Below is a small trained network, with its code and all its weights. Each question gives an input and a target symbol and asks what happens when units are switched off, that is, made to give their printed mean instead of their output.

import numpy as np


def w(rows, s, z=0):
    codes = np.array(rows[::2]) - 128.0
    scale = np.full(codes.shape[1], s)
    scale[-1] = z or s
    return codes * scale


def f(y):
    return np.maximum(y, 0)


def softmax(a):
    e = np.exp(a - a.max(-1, keepdims=True))
    return e / e.sum(-1, keepdims=True)


def log_softmax(a):
    a = a - a.max(-1, keepdims=True)
    return a - np.log(np.exp(a).sum(-1, keepdims=True))


def net(x, mask):
    ids = ['ΞΩαβγεζηθλμστ'.index(c) for c in x.split()]
    T = len(ids)
    res = E[ids] + P[:T]
    u = 0
    for l in range(2):
        q, k, v = (res @ M[l].T for M in (Q, K, V))
        z = softmax(np.where(np.tri(T) > 0, q @ k.T / 2**0.5, -1e9)) @ v
        res = res + np.where(mask[u], z, O[l][:, -1]) @ O[l][:, :-1]
        u += 1
        y = f(res @ A[l][:, :-1].T + A[l][:, -1])
        res = res + np.where(mask[u : u + 12], y, B[l][:, -1]) @ B[l][:, :-1]
        u += 12
    return log_softmax(res[-1] @ U[:, :-1].T + U[:, -1])


Q, K, V, O, A, B = {}, {}, {}, {}, {}, {}
E = w([
[80,199,141,162,172,164,132],'Ξ',
[13,42,165,191,110,126,130],'Ω',
[62,68,88,142,27,208,22],'α',
[154,156,150,131,164,42,130],'β',
[104,138,192,142,181,73,167],'γ',
[141,201,95,140,161,156,84],'ε',
[105,154,187,122,100,7,106],'ζ',
[161,33,68,175,203,102,89],'η',
[163,169,116,142,223,127,126],'θ',
[77,177,139,151,88,151,96],'λ',
[69,139,157,162,105,113,133],'μ',
[149,121,147,125,126,42,111],'σ',
[137,162,117,128,90,101,77],'τ',
],0.012)
P = w([
[182,160,131,193,98,98,159],'0',
[143,127,139,136,114,96,119],'1',
[74,113,64,108,149,109,197],'2',
[155,133,147,177,116,113,89],'3',
[100,128,91,139,128,159,159],'4',
[163,127,181,207,117,104,59],'5',
[90,117,88,136,136,156,143],'6',
[153,113,145,182,120,132,94],'7',
[32,101,40,140,171,87,144],'8',
[168,110,219,242,121,105,26],'9',
[96,90,110,130,138,181,140],'10',
[152,104,143,198,114,147,81],'11',
[7,68,27,138,203,80,136],'12',
[146,90,164,203,103,124,59],'13',
],0.011)
Q[0] = w([
[207,135,229,253,111,145,52],'0.h0',
[84,128,108,254,172,68,53],'0.h0',
],0.0073)
K[0] = w([
[62,17,70,67,137,172,114],'0.h0',
[123,7,206,255,126,152,1],'0.h0',
],0.0093)
V[0] = w([
[139,149,60,118,104,196,98],'0.h0',
[154,255,152,114,208,135,178],'0.h0',
],0.0086)
O[0] = w([
[100,83,157,25,155,254,72,99],'0.h0',
[100,175,127,153,241,60,11,3],'0.h0',
],0.0073,0.0054)
A[0] = w([
[129,189,136,171,116,122,104,218],'0.n0',
[67,73,71,128,95,107,115,151],'0.n1',
[144,76,56,79,184,116,195,216],'0.n2',
[60,66,3,210,112,163,149,176],'0.n3',
[249,161,160,81,100,136,30,158],'0.n4',
[137,156,144,161,134,201,72,161],'0.n5',
[142,78,75,166,177,85,41,255],'0.n6',
[116,187,136,91,157,172,209,182],'0.n7',
[253,95,131,156,110,124,110,154],'0.n8',
[140,128,235,165,51,56,147,173],'0.n9',
[154,74,182,134,126,115,194,175],'0.n10',
[77,136,93,139,104,201,199,185],'0.n11',
],0.0071,0.0052)
B[0] = w([
[106,180,142,153,100,90,125,213],'0.n0',
[123,117,167,146,209,166,188,192],'0.n1',
[62,79,88,131,62,205,224,181],'0.n2',
[161,77,152,157,156,82,241,255],'0.n3',
[94,84,1,82,96,97,122,164],'0.n4',
[71,176,136,120,87,109,42,170],'0.n5',
[80,124,102,175,157,82,214,229],'0.n6',
[178,99,89,88,1,100,82,160],'0.n7',
[182,96,23,128,130,92,113,187],'0.n8',
[169,160,114,153,79,151,150,246],'0.n9',
[200,102,102,137,160,197,142,202],'0.n10',
[205,89,148,83,131,90,137,224],'0.n11',
],0.0067,0.0074)
Q[1] = w([
[141,196,187,2,206,182,19],'1.h0',
[233,162,122,192,85,173,121],'1.h0',
],0.0065)
K[1] = w([
[89,191,115,55,135,111,187],'1.h0',
[90,2,146,121,147,144,199],'1.h0',
],0.0077)
V[1] = w([
[174,33,50,154,209,124,165],'1.h0',
[134,136,255,149,164,153,164],'1.h0',
],0.007)
O[1] = w([
[198,48,87,176,182,148,51,254],'1.h0',
[188,253,127,255,147,229,153,108],'1.h0',
],0.0075,0.012)
A[1] = w([
[146,62,117,124,173,182,234,215],'1.n0',
[176,151,124,157,172,83,133,161],'1.n1',
[155,121,165,167,124,194,138,70],'1.n2',
[54,199,157,211,213,88,146,252],'1.n3',
[111,124,119,131,136,46,154,173],'1.n4',
[125,90,100,122,182,141,76,129],'1.n5',
[61,202,113,121,25,122,216,203],'1.n6',
[2,135,152,105,181,86,90,200],'1.n7',
[117,66,95,178,174,172,180,135],'1.n8',
[146,79,129,104,48,198,123,164],'1.n9',
[146,129,73,104,144,137,150,85],'1.n10',
[48,91,134,54,89,101,134,50],'1.n11',
],0.0079,0.0025)
B[1] = w([
[110,177,118,109,86,127,62,251],'1.n0',
[127,160,140,135,167,109,143,173],'1.n1',
[134,161,38,120,159,83,152,173],'1.n2',
[162,134,230,93,154,177,165,179],'1.n3',
[102,119,154,118,130,86,177,186],'1.n4',
[138,112,217,132,149,131,79,159],'1.n5',
[131,53,164,183,18,189,64,171],'1.n6',
[79,254,89,70,181,126,63,163],'1.n7',
[129,194,154,131,109,114,76,238],'1.n8',
[143,172,143,49,186,92,147,191],'1.n9',
[123,116,187,148,116,170,153,152],'1.n10',
[85,155,40,199,113,140,91,154],'1.n11',
],0.0064,0.017)
U = w([
[89,189,193,112,159,180,80,191],'Ξ',
[165,206,56,180,130,147,142,81],'Ω',
[180,133,112,2,93,145,143,213],'α',
[148,131,127,97,182,31,179,83],'β',
[155,100,213,136,209,138,204,196],'γ',
[83,191,83,98,163,106,64,88],'ε',
[157,116,183,130,56,44,139,3],'ζ',
[138,66,159,152,182,98,46,116],'η',
[117,155,118,78,243,86,142,159],'θ',
[66,121,132,163,43,226,58,164],'λ',
[130,51,171,177,97,205,175,140],'μ',
[135,47,59,125,156,50,217,118],'σ',
[74,91,14,131,71,99,101,130],'τ',
],0.0055,0.0039)

Each question gives the input, a string of symbols that net reads in full, and the target symbol t.
The units are the heads (2 rows each of Q, K, V and O) and the neurons (one row each of A and B). Each row of codes is followed by its name. A weight is (code - 128) times the scale printed after its matrix; where a second scale follows, it is the last column's (O, A, B and U).
mask holds one flag per unit, layer by layer, with each layer's heads first. A switched-off unit (its flag False) gives its mean, the last column of its rows in O or B, instead of its output. The means were averaged over made-up inputs and are rounded, as every weight is.
A unit's drop is (log p(t) with every unit on - log p(t) with that unit switched off) / (log p(t) with every unit on - log p(t) with every unit switched off).
The circuit of an input: a set's keep is (log p(t) with only the set's units on - log p(t) with every unit switched off) / (log p(t) with every unit on - log p(t) with every unit switched off). Starting from the 12 units with the biggest drops (on a tie, the unit counted first), units are removed one at a time, each time the one whose removal leaves the highest keep (on an exact tie, the one counted first), for as long as the keep stays at least 0.8.
circuit, biggest first: the units of the circuit, biggest drop first
most important unit: the unit with the biggest drop
k most important neurons: the k neurons with the biggest drops, biggest first
k most important neurons of layer l: the k neurons of layer l with the biggest drops, biggest first
input θ θ τ, target θ: most important unit => 0.h0
input σ β μ λ Ξ τ σ σ σ, target τ: 3 most important neurons of layer 0 => (0.n2, 0.n3, 0.n4)
input τ τ η λ ζ λ τ β θ ζ θ β λ σ, target η: circuit, biggest first => (1.h0, 0.n3, 0.n9, 0.n2)
input θ α μ λ η ζ θ γ γ τ, target η: circuit, biggest first => (1.h0, 0.n2, 0.n3)
input ζ τ η ε ζ Ω Ξ ζ β τ η λ ζ σ, target η: 3 most important neurons of layer 0 => (0.n2, 0.n3, 0.n8)
input τ θ μ α α λ, target α: circuit, biggest first => (0.h0, 1.n9, 0.n11)
input λ τ η τ γ τ θ β, target η: circuit, biggest first => (1.h0, 0.n3, 1.n5, 0.n2)
input α Ω ζ, target α: 3 most important neurons of layer 1 => (1.n9, 1.n11, 1.n0)
input τ α ε ζ θ Ξ γ λ ζ ε μ γ η, target ε: 2 most important neurons => (1.n0, 1.n7)
input τ τ τ Ξ λ τ γ η α ε ε α σ, target ε: 4 most important neurons of layer 1 => (1.n7, 1.n11, 1.n0, 1.n8)
input λ Ξ λ γ, target γ: 3 most important neurons of layer 1 => (1.n3, 1.n0, 1.n8)
input η σ η, target η: 4 most important neurons => (0.n8, 1.n5, 1.n8, 1.n0)
input Ξ Ξ η τ ε τ ε τ β Ω α θ μ, target Ω: 3 most important neurons of layer 0 => (0.n10, 0.n3, 0.n1)
input γ θ γ, target γ: 2 most important neurons of layer 1 => (1.n3, 1.n0)
input Ξ τ ζ μ λ λ η λ γ, target λ: 2 most important neurons => (1.n6, 0.n2)
input γ σ η γ σ η λ α, target α: most important neuron of layer 0 => (0.n11)
input Ξ λ λ γ σ η τ λ τ ε, target η: 2 most important neurons => (0.n8, 1.n5)
input ε η τ β τ γ Ξ Ω Ω Ω ε Ξ α, target Ω: 3 most important neurons of layer 1 => (1.n0, 1.n8, 1.n2)
input μ σ μ μ η η, target η: 2 most important neurons => (0.n8, 1.n5)
input τ λ σ τ γ Ξ η λ β θ γ γ γ γ, target η: 2 most important neurons of layer 0 => (0.n3, 0.n2)
input α σ σ ε ε τ λ Ξ σ λ Ξ Ω, target Ω: most important neuron => (1.n2)
input β β ζ ζ Ξ τ γ σ, target σ: 2 most important neurons => (1.n0, 1.n8)
input μ β Ξ λ, target λ: 4 most important neurons of layer 1 => (1.n6, 1.n9, 1.n2, 1.n1)
input Ω ε λ η μ λ τ τ Ω γ θ λ Ω, target γ: 2 most important neurons => (1.n3, 0.n3)
